Rows with their classes:
[ -9  -6 -17   0  -9  -9  10 -11   8  20 -36   0  17 -24  13  11  -1  19
  -3   1  -6  -3  14 -14   2  -8 -17   1  -1  -1 -20   2 -17   2  -2   4
 -33] => Dh
[-10  -8 -43   6   0   0 -41 -19   6 -29 -35   6  13 -51  -7   7  12  10
   5  25 -26   2   2  30 -18  -2  -7  29   8  -4 -22   7 -49  20   0  -1
  12] => nz
[-11   2 -23  -1  -3   3 -30 -22  -8 -28 -72   7  10 -27 -12  14 -10   9
   6  17 -16   9  17  27 -17 -10 -15  34   0   2 -14  11 -51  23  -5  -1
  21] => ns
[  2  -1  19  -1  -3 -12  39   6 -17  45  30  -4  -9  -3  24   3  -4 -10
  -3  -9  18  -2  17 -26  19   3  -3 -38   5   1  -4  -7  27 -19   6  -1
 -44] => nq
[-12  -6 -36   0  21  10 -41 -25  20 -40 -85   5  24 -36  -9  26   5  18
   4  17 -28  10   3  32 -20  -9  -3  46  -5  -7 -18  15 -61  25  -7  -3
  26] => Ls
[-45  -8  -1  -1 -18  -2  26 -16  -3  30 -57   2  17 -20  19  10  -4   7
  -4  -2   7 -15  40  -4   0 -14 -13  -4   6  -4 -21  10 -18   5  -2   9
 -44] => Dh
[  7   8  12  -4  20   7 -26   4  -8 -37  25   3 -18  22 -18   0   2 -14
   2   6  -4   5 -16   9  -6   4   6   7  -8   2  21  -5   6  -1   1  -6
  45] => Cj
[ -3  -6 -54   2  -6   5 -54  -9   6 -26   1   0   3 -55 -12   3  13  11
   9  26 -29  -2 -24  23 -13   9   0  24   4   0 -18   3 -46  22   8  -6
  26] => nz
[  5   1 -22  -4  23  -7 -33   6 -13 -22  59   3 -25 -28   0  -2  10  -9
  10  14 -11  -2 -16   1   2  15  -1  -8   5   3   7 -16  -4  21   8   2
  22] => ns
[-12  -4   8   2  -7  -5  24  -6  -7  22 -17   0   4  -9  13   2  -4   6
  -1  -4   7   4  28  -8   8  -5  -5  -7   5  -2  -9  -6   0   2  -2   9
 -27] => rm
[ -7  -6 -41   0   5  -4 -47 -10   6 -34 -30   2  44 -52  -6   7   9   7
   5  24 -26   3  -1  24 -14   2 -10  27  -3  -2 -16   4 -50  29   9  -5
  23] => nz
[ -7   1 -14   4  12  -3 -30 -11  -3 -47 -32   7  -3 -13  -5  12   3   0
   8  12 -12   8  14  18  -9  -4  -8  19   1   0  -7  -1 -27  21  -2  -2
  34] => nz
[ -7   0  -5   1   0   3 -14 -13   3 -16 -39   5   8 -11  -1   2  -3  10
   5   7  -8   5  11  13 -10  -8  -3  19  -1  -1  -9   4 -19   5  -3  -2
   7] => nz
[ -9   4 -10   2  21   2 -48 -11   3 -55 -34   6   1 -10 -18   7   4  -6
   6  19 -17  12   6  27 -13  -2  -5  29  -5   0   1  -5 -32  27  -3  -3
  61] => nz
[-44 -15 -50  -1 -35   3  -3 -37  20  30 -87   0  50 -59  20  16  -1  30
  -3  12 -18   2  31  16 -14 -17 -14  30   5 -10 -44  15 -63   8  -6   6
 -57] => Ls
[-10 -15 -14  -2 -18   2   8  -9   4  20 -36   2  19 -23   7   6  -2   3
  -1   3  -5  -1  13   3  -6  -9  -7   6   1  -8 -13   4 -19   2  -3   2
 -26] => nq
[ -8  -4 -13  -4   7  -3 -21 -15  -4 -19 -22   7  -4 -30   5   8   6  -2
   6   8  -5  -6  19   9  -1  -6 -12   9   0   0 -10  -4 -31  16  -1   1
  10] => ns
[  5  16   3   0  11   4 -30   3  -6 -40   7   9 -15  10 -20  -8   3  -8
   1  10 -12   5 -11  17  -3   1   6  17  -4   1  11   0 -11   9   1  -8
  46] => nz
[  8  14  78  -1   8   3  12   9  -8 -37 -37  13 -14  87 -21   1 -22 -21
  -4 -22  35  19  29  -1  -5 -16   4  10 -13   5  33   3  28  -9 -15   1
  71] => nq
[  4   3   0   8   1  11 -23   5  17 -32 -25   0   5  28 -28   3  -3   0
   1   5 -12   0 -22  18 -16  -2  12  32 -14  -1   7  10  -5  -2  -8 -10
  44] => nz
